Here is a tiny trained network, its code and every weight. The questions are about switching its units off for an input and a target symbol, where a switched-off unit gives its printed mean instead of its output.

import numpy as np


def w(rows, s, z=0):
    codes = np.array(rows[::2]) - 128.0
    scale = np.full(codes.shape[1], s)
    scale[-1] = z or s
    return codes * scale


def norm(h):
    return h / np.sqrt((h * h).mean(-1, keepdims=True) + 1e-5)


def f(y):
    return np.maximum(y, 0)


def softmax(a):
    e = np.exp(a - a.max(-1, keepdims=True))
    return e / e.sum(-1, keepdims=True)


def log_softmax(a):
    a = a - a.max(-1, keepdims=True)
    return a - np.log(np.exp(a).sum(-1, keepdims=True))


def net(x, mask):
    ids = ['ΠΦαγδθμτ'.index(c) for c in x.split()]
    T = len(ids)
    res = E[ids] + P[:T]
    r = norm(res)
    for j in range(2):
        rows = slice(2 * j, 2 * j + 2)
        q, k, v = (r @ M[0][rows].T for M in (Q, K, V))
        z = softmax(np.where(np.tri(T) > 0, q @ k.T / 2**0.5, -1e9)) @ v
        o = O[0][rows]
        res = res + np.where(mask[j], z, o[:, -1]) @ o[:, :-1]
    y = f(norm(res) @ A[0][:, :-1].T + A[0][:, -1])
    res = res + np.where(mask[2:14], y, B[0][:, -1]) @ B[0][:, :-1]
    return log_softmax(norm(res)[-1] @ U[:, :-1].T + U[:, -1])


Q, K, V, O, A, B = {}, {}, {}, {}, {}, {}
E = w([
[101,110,120,153,254,128,132,154],'Π',
[129,116,149,127,248,83,78,167],'Φ',
[116,64,161,116,226,142,165,101],'α',
[132,73,248,108,230,112,124,74],'γ',
[191,77,175,91,227,110,77,173],'δ',
[177,99,136,137,211,218,164,183],'θ',
[170,92,79,173,18,177,113,123],'μ',
[127,95,28,166,88,111,76,95],'τ',
],0.0077)
P = w([
[53,99,132,31,48,114,166,162],'0',
[117,54,145,202,113,125,70,162],'1',
[139,57,155,253,136,122,72,142],'2',
[155,95,164,225,154,81,143,120],'3',
[190,127,120,120,152,104,145,94],'4',
[196,155,105,138,185,119,139,63],'5',
[175,99,93,183,173,196,31,47],'6',
],0.0064)
Q[0] = w([
[157,5,153,225,155,134,81,123],'h1',
[158,171,185,82,230,118,209,155],'h1',
[117,246,78,23,55,87,186,122],'h2',
[62,60,95,206,32,157,32,105],'h2',
],0.011)
K[0] = w([
[192,149,37,96,135,166,103,69],'h1',
[198,128,155,223,153,115,126,64],'h1',
[9,141,78,189,66,36,151,144],'h2',
[27,152,82,3,81,158,95,133],'h2',
],0.011)
V[0] = w([
[108,159,145,96,210,161,151,201],'h1',
[69,129,90,119,172,12,85,37],'h1',
[114,93,2,146,127,86,132,136],'h2',
[192,148,143,124,83,72,82,162],'h2',
],0.0096)
O[0] = w([
[127,70,167,203,124,172,56,28,129],'h1',
[70,17,177,222,36,143,90,192,176],'h1',
[34,8,44,193,132,46,125,41,93],'h2',
[79,91,119,38,132,254,68,140,1],'h2',
],0.0082,0.0036)
A[0] = w([
[151,148,100,141,125,159,136,63,104],'n1',
[132,107,65,99,86,121,136,88,142],'n2',
[150,130,115,162,79,145,88,83,104],'n3',
[8,109,136,134,161,113,113,121,52],'n4',
[151,156,159,128,175,108,106,78,1],'n5',
[137,132,120,127,70,107,171,228,4],'n6',
[110,145,82,172,42,114,130,124,112],'n7',
[103,165,91,80,127,96,120,87,86],'n8',
[105,95,138,104,144,181,100,120,97],'n9',
[107,142,75,140,128,100,109,76,140],'n10',
[164,142,164,146,124,158,120,122,58],'n11',
[143,164,93,155,129,97,158,126,99],'n12',
],0.016,0.01)
B[0] = w([
[112,124,120,154,87,105,104,128,219],'n1',
[97,113,191,198,121,123,134,114,204],'n2',
[138,157,119,80,119,90,132,166,253],'n3',
[114,185,75,84,74,147,124,149,190],'n4',
[132,134,46,168,114,190,109,85,194],'n5',
[255,34,117,160,73,227,209,170,253],'n6',
[145,158,129,73,227,171,154,103,229],'n7',
[157,147,176,156,124,158,92,123,181],'n8',
[143,89,116,89,134,112,139,98,211],'n9',
[115,115,149,113,118,167,166,157,250],'n10',
[77,147,132,117,113,163,130,118,196],'n11',
[135,129,142,79,129,139,83,160,226],'n12',
],0.016,0.0043)
U = w([
[141,83,167,218,160,3,134,76,230],'Π',
[134,16,168,63,196,175,82,53,4],'Φ',
[159,208,114,79,214,74,152,154,231],'α',
[225,78,101,143,56,181,214,169,16],'γ',
[95,135,99,105,13,47,65,142,219],'δ',
[151,173,60,203,120,187,97,32,149],'θ',
[78,182,254,173,94,209,105,154,22],'μ',
[11,135,86,143,147,130,210,135,219],'τ',
],0.0056,0.0023)

Each question gives the input, a string of symbols that net reads in full, and the target symbol t.
The units are the heads (2 rows each of Q, K, V and O) and the neurons (one row each of A and B). Each row of codes is followed by its name. A weight is (code - 128) times the scale printed after its matrix; where a second scale follows, it is the last column's (O, A, B and U).
mask holds one flag per unit, heads first, then neurons. A switched-off unit (its flag False) gives its mean, the last column of its rows in O or B, instead of its output. The means were averaged over made-up inputs and are rounded, as every weight is.
A unit's drop is (log p(t) with every unit on - log p(t) with that unit switched off) / (log p(t) with every unit on - log p(t) with every unit switched off).
The circuit of an input: a set's keep is (log p(t) with only the set's units on - log p(t) with every unit switched off) / (log p(t) with every unit on - log p(t) with every unit switched off). Starting from the 12 units with the biggest drops (on a tie, the unit counted first), units are removed one at a time, each time the one whose removal leaves the highest keep (on an exact tie, the one counted first), for as long as the keep stays at least 0.8.
units of the circuit, in order: the units of the circuit, biggest drop first
most important unit: the unit with the biggest drop
top k neurons: the k neurons with the biggest drops, biggest first
which heads matter: for each layer, one digit per head in row order, 1 if its drop is at least 0.15 and else 0, layers parted by /
drop when u is switched off: that unit's drop, to one decimal
input γ Φ α δ γ, target Φ: units of the circuit, in order => [h2 n9 n6 h1]
input δ θ θ α Π, target θ: units of the circuit, in order => [h1 n5]
input γ μ μ Π Φ Π δ, target Φ: units of the circuit, in order => [h2 n9 n6]
input α γ Φ γ α α, target μ: units of the circuit, in order => [h2 h1 n6]
input θ Π δ, target θ: units of the circuit, in order => [h1 n5]
input γ θ Φ, target θ: units of the circuit, in order => [h1 n5]
input α θ δ γ Φ, target Φ: which heads matter => 11
input τ α α τ Φ τ, target τ: which heads matter => 01
input α τ γ μ δ, target α: top neuron => [n6]
input Φ τ α α γ δ, target Φ: units of the circuit, in order => [h2 n9 h1 n6]
input θ Π τ τ Π α α, target Π: top 2 neurons => [n6 n10]
input Π Φ τ, target Π: units of the circuit, in order => [h2 n6]
input θ τ Φ θ Φ, target θ: units of the circuit, in order => [n5 h1]
input Φ Π τ θ α α γ, target μ: top 2 neurons => [n11 n6]
input Φ Π θ Π μ Π τ, target Φ: most important unit => h1
input τ α Φ γ θ Π, target θ: top 2 neurons => [n5 n6]
input δ τ θ μ, target δ: units of the circuit, in order => [h1 n3 n6]
input α α α μ α γ, target α: units of the circuit, in order => [h1 n6]
input Φ τ τ, target Φ: units of the circuit, in order => [n7 h1 n6 n3]
input Π α δ Π θ α, target θ: units of the circuit, in order => [n5 n6]
input α μ Φ τ, target α: top 3 neurons => [n7 n6 n3]
input Φ γ α δ Φ μ, target Φ: top 2 neurons => [n7 n6]
input μ γ Π, target α: units of the circuit, in order => [h1]
input θ θ α, target θ: units of the circuit, in order => [h1 n5]
input Π α Π α Π, target Π: which heads matter => 10
input Π α Φ, target Π: which heads matter => 01
input δ Φ α, target Φ: which heads matter => 01
input μ γ γ τ, target μ: top neuron => [n8]
input θ τ τ μ δ α, target α: top 2 neurons => [n6 n10]
input γ γ μ α Φ, target α: drop when h1 is switched off => 0.5
